Below is a small trained network, with its code and all its weights. Each question gives an input and a class and asks what happens when units are switched off, that is, made to give their printed mean instead of their output.

import numpy as np


def w(rows, s, z=0):
    codes = np.array(rows[::2]) - 128.0
    scale = np.full(codes.shape[1], s)
    scale[-1] = z or s
    return codes * scale


def f(y):
    return y / 2 * (1 + np.tanh(0.7978845608 * (y + 0.044715 * y**3)))


def log_softmax(a):
    a = a - a.max(-1, keepdims=True)
    return a - np.log(np.exp(a).sum(-1, keepdims=True))


def net(x, mask):
    res = np.array(x, float).reshape(1, 5) / 4 @ E
    y = f(res @ A[0][:, :-1].T + A[0][:, -1])
    res = res + np.where(mask, y, B[0][:, -1]) @ B[0][:, :-1]
    return log_softmax(res[-1] @ U[:, :-1].T + U[:, -1])


A, B = {}, {}
E = w([
[127,84,61,134,66,152,149,46],'x0',
[82,72,134,183,168,126,163,133],'x1',
[73,96,3,100,176,72,62,150],'x2',
[115,171,166,94,188,185,126,58],'x3',
[175,111,143,144,151,102,207,116],'x4',
],0.012)
A[0] = w([
[94,98,95,143,161,96,133,121,113],'neuron 0',
[170,107,95,133,171,87,181,119,69],'neuron 1',
[153,153,78,88,174,111,76,121,103],'neuron 2',
[120,123,113,133,135,101,114,161,2],'neuron 3',
[38,137,179,141,98,180,87,132,142],'neuron 4',
[215,135,252,148,89,166,197,101,253],'neuron 5',
[133,84,175,175,92,97,162,197,228],'neuron 6',
[105,107,133,155,66,97,94,209,186],'neuron 7',
[189,146,85,101,99,113,115,120,177],'neuron 8',
[124,124,169,125,122,105,90,164,153],'neuron 9',
[109,125,121,146,142,116,139,117,104],'neuron 10',
[58,98,106,139,206,127,174,122,75],'neuron 11',
[169,82,115,165,122,60,179,194,170],'neuron 12',
[40,115,181,155,149,152,122,141,169],'neuron 13',
],0.016,0.0049)
B[0] = w([
[126,84,127,127,180,166,189,115,162],'neuron 0',
[101,158,44,107,100,147,91,145,155],'neuron 1',
[156,143,130,148,91,132,169,127,171],'neuron 2',
[131,89,156,111,117,183,133,115,144],'neuron 3',
[147,171,54,125,134,81,129,186,165],'neuron 4',
[179,201,213,151,53,174,242,77,254],'neuron 5',
[142,191,4,96,158,122,115,177,198],'neuron 6',
[140,135,96,127,111,169,201,115,194],'neuron 7',
[145,203,53,124,128,124,160,163,162],'neuron 8',
[120,144,93,143,81,121,119,85,156],'neuron 9',
[140,98,176,93,186,126,170,201,134],'neuron 10',
[91,13,199,162,109,126,106,119,163],'neuron 11',
[127,179,38,111,109,92,49,129,198],'neuron 12',
[121,100,94,90,154,112,61,122,161],'neuron 13',
],0.014,0.027)
U = w([
[167,161,113,163,88,177,255,98,210],'0',
[76,56,133,179,174,158,168,91,2],'1',
[150,165,181,158,151,102,117,73,43],'2',
[110,142,47,115,152,113,101,162,204],'3',
],0.0089,0.0034)

Each question gives the input, the list of numbers given to net, and the class t.
The units are the neurons (one row each of A and B). Each row of codes is followed by its name. A weight is (code - 128) times the scale printed after its matrix; where a second scale follows, it is the last column's (A, B and U).
mask holds one flag per neuron, in row order. A switched-off neuron (its flag False) gives its mean, the last column of its row in B, instead of its output. The means were averaged over made-up inputs and are rounded, as every weight is.
A unit's drop is (log p(t) with every unit on - log p(t) with that unit switched off) / (log p(t) with every unit on - log p(t) with every unit switched off).
The circuit of an input: a set's keep is (log p(t) with only the set's units on - log p(t) with every unit switched off) / (log p(t) with every unit on - log p(t) with every unit switched off). Starting from the 12 units with the biggest drops (on a tie, the unit counted first), units are removed one at a time, each time the one whose removal leaves the highest keep (on an exact tie, the one counted first), for as long as the keep stays at least 0.8.
units of the circuit, in order: the units of the circuit, biggest drop first
k most important neurons: the k neurons with the biggest drops, biggest first
drop when u is switched off: that unit's drop, to one decimal
input [-3,7,8,1,7], class 1: most important neuron	[neuron 11]
input [-8,-5,1,-3,4], class 3: 2 most important neurons	[neuron 5; neuron 12]
input [4,5,3,1,6], class 1: units of the circuit, in order	[neuron 11; neuron 5]
input [-8,2,2,-1,-7], class 3: 2 most important neurons	[neuron 5; neuron 13]
input [-6,-4,8,8,4], class 1: units of the circuit, in order	[neuron 5; neuron 11; neuron 6; neuron 12]
input [-4,5,6,-4,-5], class 1: units of the circuit, in order	[neuron 5; neuron 11; neuron 0; neuron 3]
input [5,1,6,7,-8], class 3: 3 most important neurons	[neuron 5; neuron 4; neuron 7]
input [5,7,5,-5,-4], class 1: units of the circuit, in order	[neuron 5; neuron 11; neuron 0]
input [-8,2,-1,8,-1], class 2: units of the circuit, in order	[neuron 13; neuron 7; neuron 6]
input [-4,5,3,6,-8], class 3: 2 most important neurons	[neuron 4; neuron 5]
input [5,1,-2,-7,-6], class 3: drop when neuron 5 is switched off	1.4
input [2,4,4,0,3], class 1: drop when neuron 5 is switched off	0.1
input [-8,3,0,-2,-5], class 3: drop when neuron 11 is switched off	0.0
input [7,7,-2,1,-2], class 1: most important neuron	[neuron 5]
